Here is a tiny trained network, its code and every weight. The questions are about switching its units off for an input and a class, where a switched-off unit gives its printed mean instead of its output.

import numpy as np


def w(rows, s, z=0):
    codes = np.array(rows[::2]) - 128.0
    scale = np.full(codes.shape[1], s)
    scale[-1] = z or s
    return codes * scale


def f(y):
    return np.maximum(y, 0)


def log_softmax(a):
    a = a - a.max(-1, keepdims=True)
    return a - np.log(np.exp(a).sum(-1, keepdims=True))


def net(x, mask):
    res = np.array(x, float).reshape(1, 3) / 4 @ E
    y = f(res @ A[0][:, :-1].T + A[0][:, -1])
    res = res + np.where(mask, y, B[0][:, -1]) @ B[0][:, :-1]
    return log_softmax(res[-1] @ U[:, :-1].T + U[:, -1])


A, B = {}, {}
E = w([
[129,29,101,207,184,217,135,167],'x0',
[155,125,132,181,138,63,5,169],'x1',
[202,239,138,118,205,174,88,113],'x2',
],0.014)
A[0] = w([
[81,69,138,134,81,47,147,203,128],'neuron 0',
[140,75,61,205,183,230,141,250,12],'neuron 1',
[120,110,139,142,129,112,16,168,151],'neuron 2',
[110,80,99,138,13,109,148,137,97],'neuron 3',
[209,151,213,144,221,179,106,103,45],'neuron 4',
[153,174,202,65,79,14,142,72,4],'neuron 5',
[162,121,144,162,142,56,55,185,143],'neuron 6',
[165,123,108,178,156,8,68,182,145],'neuron 7',
[60,169,121,171,127,170,238,62,175],'neuron 8',
[155,184,161,106,43,78,133,135,24],'neuron 9',
[131,133,128,74,112,192,213,57,134],'neuron 10',
[23,94,167,182,85,120,147,154,70],'neuron 11',
[162,143,125,74,161,179,142,103,127],'neuron 12',
[121,186,169,108,92,49,116,88,62],'neuron 13',
[190,224,147,127,170,198,85,120,124],'neuron 14',
[176,168,142,124,174,170,91,97,55],'neuron 15',
],0.011,0.0031)
B[0] = w([
[114,206,60,181,132,97,174,160,211],'neuron 0',
[248,48,188,54,37,175,10,199,252],'neuron 1',
[37,150,191,104,187,191,148,57,199],'neuron 2',
[91,198,31,163,161,57,186,190,202],'neuron 3',
[141,154,50,180,103,117,142,168,221],'neuron 4',
[192,57,140,122,21,165,58,157,227],'neuron 5',
[77,165,188,23,254,131,203,83,205],'neuron 6',
[100,126,177,119,232,153,165,19,214],'neuron 7',
[54,36,175,118,198,130,159,48,220],'neuron 8',
[165,92,134,94,60,145,34,132,190],'neuron 9',
[79,105,163,92,214,192,205,39,224],'neuron 10',
[141,154,78,185,126,84,142,198,198],'neuron 11',
[105,162,107,174,172,114,147,113,185],'neuron 12',
[153,82,160,156,64,183,68,160,202],'neuron 13',
[69,224,46,187,118,48,171,197,245],'neuron 14',
[142,165,106,150,118,71,146,138,199],'neuron 15',
],0.0091,0.019)
U = w([
[34,137,163,72,182,210,180,26,251],'0',
[75,192,1,173,93,30,163,229,90],'1',
[182,89,149,82,28,228,38,197,59],'2',
],0.0098,0.0022)

Each question gives the input, the list of numbers given to net, and the class t.
The units are the neurons (one row each of A and B). Each row of codes is followed by its name. A weight is (code - 128) times the scale printed after its matrix; where a second scale follows, it is the last column's (A, B and U).
mask holds one flag per neuron, in row order. A switched-off neuron (its flag False) gives its mean, the last column of its row in B, instead of its output. The means were averaged over made-up inputs and are rounded, as every weight is.
A unit's drop is (log p(t) with every unit on - log p(t) with that unit switched off) / (log p(t) with every unit on - log p(t) with every unit switched off).
The circuit of an input: a set's keep is (log p(t) with only the set's units on - log p(t) with every unit switched off) / (log p(t) with every unit on - log p(t) with every unit switched off). Starting from the 12 units with the biggest drops (on a tie, the unit counted first), units are removed one at a time, each time the one whose removal leaves the highest keep (on an exact tie, the one counted first), for as long as the keep stays at least 0.8.
circuit, biggest first: the units of the circuit, biggest drop first
top k neurons: the k neurons with the biggest drops, biggest first
drop when u is switched off: that unit's drop, to one decimal
input [8,-2,7], class 2: circuit, biggest first	[neuron 1]
input [-4,-7,-8], class 1: top 2 neurons	[neuron 3; neuron 11]
input [-1,2,-2], class 0: top 2 neurons	[neuron 14; neuron 4]
input [-7,5,5], class 2: top 2 neurons	[neuron 5; neuron 13]
input [-3,-3,4], class 1: top 3 neurons	[neuron 1; neuron 7; neuron 14]
input [6,5,3], class 2: top 3 neurons	[neuron 1; neuron 10; neuron 8]
input [8,-2,8], class 1: top 3 neurons	[neuron 14; neuron 4; neuron 5]
input [-8,6,6], class 2: top 3 neurons	[neuron 5; neuron 13; neuron 9]
input [4,5,5], class 0: top 3 neurons	[neuron 2; neuron 6; neuron 7]
input [7,0,7], class 1: top 2 neurons	[neuron 14; neuron 4]
input [5,7,-6], class 0: top 3 neurons	[neuron 7; neuron 2; neuron 6]
input [-6,6,1], class 0: top 2 neurons	[neuron 7; neuron 6]
input [1,8,-7], class 0: top 2 neurons	[neuron 7; neuron 2]
input [-8,-6,-4], class 2: circuit, biggest first	[neuron 5]
input [-8,-2,6], class 2: top 3 neurons	[neuron 5; neuron 13; neuron 9]
input [-8,-4,8], class 1: top 2 neurons	[neuron 14; neuron 1]
input [4,2,5], class 1: drop when neuron 14 is switched off	1.5
input [6,4,8], class 1: drop when neuron 14 is switched off	7.1
input [5,-2,6], class 1: drop when neuron 14 is switched off	0.7
input [-7,5,4], class 2: drop when neuron 13 is switched off	0.2
input [8,6,4], class 2: top neuron	[neuron 1]
